Below is a small trained network, with its code and all its weights. Each question gives an input and a class and asks what happens when units are switched off, that is, made to give their printed mean instead of their output.

import numpy as np


def w(rows, s, z=0):
    codes = np.array(rows[::2]) - 128.0
    scale = np.full(codes.shape[1], s)
    scale[-1] = z or s
    return codes * scale


def norm(h):
    return h / np.sqrt((h * h).mean(-1, keepdims=True) + 1e-5)


def f(y):
    return np.maximum(y, 0)


def log_softmax(a):
    a = a - a.max(-1, keepdims=True)
    return a - np.log(np.exp(a).sum(-1, keepdims=True))


def net(x, mask):
    res = np.array(x, float).reshape(1, 8) / 4 @ E
    u = 0
    for l in range(2):
        y = f(norm(res) @ A[l][:, :-1].T + A[l][:, -1])
        res = res + np.where(mask[u : u + 13], y, B[l][:, -1]) @ B[l][:, :-1]
        u += 13
    return log_softmax(norm(res)[-1] @ U[:, :-1].T + U[:, -1])


A, B = {}, {}
E = w([
[131,130,127,131,121,127,126,132],'x0',
[132,130,131,127,125,130,122,132],'x1',
[136,126,123,142,134,115,132,129],'x2',
[108,219,95,117,147,97,28,22],'x3',
[212,50,26,8,118,83,121,115],'x4',
[133,127,135,128,133,130,121,130],'x5',
[126,126,126,130,128,124,131,126],'x6',
[19,82,96,153,149,105,18,185],'x7',
],0.012)
A[0] = w([
[172,80,97,66,137,98,86,91,48],'0.n1',
[57,135,150,191,116,161,82,169,113],'0.n2',
[126,188,107,128,142,91,60,7,182],'0.n3',
[143,210,187,157,108,156,211,64,151],'0.n4',
[115,102,100,93,111,103,114,132,82],'0.n5',
[186,165,148,117,73,156,200,119,148],'0.n6',
[162,223,103,118,129,119,126,62,81],'0.n7',
[141,143,92,112,104,89,95,80,60],'0.n8',
[82,53,53,93,121,92,33,200,3],'0.n9',
[40,89,93,158,113,105,77,176,82],'0.n10',
[243,108,96,60,114,129,180,56,97],'0.n11',
[110,94,193,148,138,136,186,219,168],'0.n12',
[173,21,93,51,135,112,150,184,78],'0.n13',
],0.014,0.0051)
B[0] = w([
[152,134,73,139,159,202,139,195,193],'0.n1',
[113,160,172,95,150,69,168,130,196],'0.n2',
[120,253,103,142,90,148,115,63,224],'0.n3',
[178,66,146,163,131,180,83,64,231],'0.n4',
[130,107,121,179,130,129,141,110,157],'0.n5',
[56,147,90,173,167,111,213,72,217],'0.n6',
[212,104,199,132,91,130,61,177,185],'0.n7',
[129,164,99,106,134,190,141,136,167],'0.n8',
[126,77,94,225,90,188,130,96,203],'0.n9',
[133,148,153,77,114,87,103,203,188],'0.n10',
[120,182,142,57,160,98,128,227,247],'0.n11',
[131,161,86,140,153,223,128,200,225],'0.n12',
[159,76,178,151,91,22,138,54,228],'0.n13',
],0.025,0.015)
A[1] = w([
[114,180,113,119,118,173,105,125,70],'1.n1',
[147,132,104,56,123,123,131,147,75],'1.n2',
[111,86,171,138,147,136,150,123,10],'1.n3',
[97,107,140,94,168,40,168,125,2],'1.n4',
[101,150,104,140,110,133,130,162,102],'1.n5',
[100,92,153,86,132,110,158,198,105],'1.n6',
[152,137,91,129,68,131,94,60,50],'1.n7',
[113,141,183,128,115,75,99,66,132],'1.n8',
[110,90,108,82,206,156,129,100,12],'1.n9',
[68,155,104,121,142,86,120,90,54],'1.n10',
[89,103,6,125,138,151,63,88,17],'1.n11',
[126,19,135,119,114,124,110,90,14],'1.n12',
[94,199,125,61,101,54,115,123,86],'1.n13',
],0.027,0.0034)
B[1] = w([
[124,26,89,124,82,55,155,116,247],'1.n1',
[176,192,84,94,87,184,82,93,177],'1.n2',
[120,208,81,100,145,143,133,174,169],'1.n3',
[158,92,189,81,57,144,229,32,223],'1.n4',
[122,160,153,121,186,135,124,100,193],'1.n5',
[101,78,213,45,111,144,57,115,229],'1.n6',
[119,55,236,57,225,159,158,147,221],'1.n7',
[112,111,132,144,142,89,71,51,179],'1.n8',
[97,138,87,182,72,181,140,129,161],'1.n9',
[98,187,138,206,93,78,146,140,151],'1.n10',
[103,188,162,194,140,249,221,125,174],'1.n11',
[126,88,2,139,63,75,74,199,172],'1.n12',
[92,148,19,210,162,83,121,196,250],'1.n13',
],0.027,0.012)
U = w([
[106,148,113,203,163,248,182,142,250],'0',
[162,107,204,141,182,136,64,22,64],'1',
[157,97,173,24,60,105,202,111,93],'2',
[191,226,50,82,130,120,107,157,152],'3',
[43,121,228,60,143,136,96,229,129],'4',
[43,180,116,197,162,27,85,126,57],'5',
[124,14,76,171,55,105,124,197,71],'6',
],0.017,0.0023)

Each question gives the input, the list of numbers given to net, and the class t.
The units are the neurons (one row each of A and B). Each row of codes is followed by its name. A weight is (code - 128) times the scale printed after its matrix; where a second scale follows, it is the last column's (A, B and U).
mask holds one flag per neuron, layer by layer. A switched-off neuron (its flag False) gives its mean, the last column of its row in B, instead of its output. The means were averaged over made-up inputs and are rounded, as every weight is.
A unit's drop is (log p(t) with every unit on - log p(t) with that unit switched off) / (log p(t) with every unit on - log p(t) with every unit switched off).
The circuit of an input: a set's keep is (log p(t) with only the set's units on - log p(t) with every unit switched off) / (log p(t) with every unit on - log p(t) with every unit switched off). Starting from the 12 units with the biggest drops (on a tie, the unit counted first), units are removed one at a time, each time the one whose removal leaves the highest keep (on an exact tie, the one counted first), for as long as the keep stays at least 0.8.
units of the circuit, in order: the units of the circuit, biggest drop first
top k neurons: the k neurons with the biggest drops, biggest first
k most important neurons of layer l: the k neurons of layer l with the biggest drops, biggest first
drop when u is switched off: that unit's drop, to one decimal
input [3,8,4,4,7,3,7,-8], class 3: units of the circuit, in order -> (0.n11)
input [3,6,2,-4,3,-6,7,-1], class 2: top 2 neurons -> (0.n13, 1.n4)
input [5,6,-1,3,5,-3,-8,0], class 3: top 2 neurons -> (0.n11, 0.n4)
input [-3,3,-8,8,2,-8,2,6], class 0: top 2 neurons -> (0.n9, 1.n11)
input [0,-4,-7,7,1,7,5,7], class 0: top 4 neurons -> (0.n9, 1.n11, 0.n11, 0.n13)
input [-2,-2,1,2,-8,4,-3,1], class 5: 3 most important neurons of layer 0 -> (0.n2, 0.n9, 0.n1)
input [-3,-7,4,8,0,-8,-1,-5], class 1: top 4 neurons -> (0.n4, 0.n7, 1.n7, 0.n12)
input [4,5,-1,0,0,-6,1,1], class 4: 2 most important neurons of layer 0 -> (0.n10, 0.n4)
input [8,-1,-2,7,0,8,-7,-6], class 1: 2 most important neurons of layer 0 -> (0.n4, 0.n7)
input [8,-2,0,-5,-1,0,-3,5], class 4: top 2 neurons -> (0.n10, 0.n12)
input [-1,-5,-6,7,-7,1,1,1], class 5: 4 most important neurons of layer 0 -> (0.n2, 0.n9, 0.n3, 0.n13)
input [0,4,8,3,1,4,-4,-4], class 3: top 2 neurons -> (0.n11, 0.n7)
input [-5,6,-2,1,1,5,2,0], class 3: top 2 neurons -> (0.n11, 0.n4)
input [-6,0,0,-2,1,-1,8,1], class 6: most important neuron of layer 0 -> (0.n13)
input [-8,-1,6,-2,-1,5,5,1], class 4: top 2 neurons -> (0.n3, 0.n12)
input [-1,3,-4,5,0,-3,-6,2], class 5: top 3 neurons -> (0.n4, 0.n3, 0.n12)
input [-3,-5,2,6,1,-4,8,-3], class 3: 3 most important neurons of layer 0 -> (0.n11, 0.n13, 0.n7)
input [-4,6,1,6,0,-2,1,-4], class 1: top 2 neurons -> (0.n4, 0.n7)
input [7,2,-6,6,3,7,0,2], class 0: top 2 neurons -> (1.n11, 0.n13)
input [-4,-3,-1,2,8,-6,-1,7], class 0: units of the circuit, in order -> (1.n11)
input [6,4,-5,2,-5,-8,5,0], class 1: 2 most important neurons of layer 0 -> (0.n4, 0.n11)
input [-7,4,0,3,-1,-1,-4,-8], class 1: drop when 0.n4 is switched off -> 2.5
input [0,4,6,1,3,-5,-5,-8], class 3: drop when 0.n11 is switched off -> 2.6
input [8,-2,0,-7,-4,4,-8,7], class 4: drop when 1.n2 is switched off -> 0.0
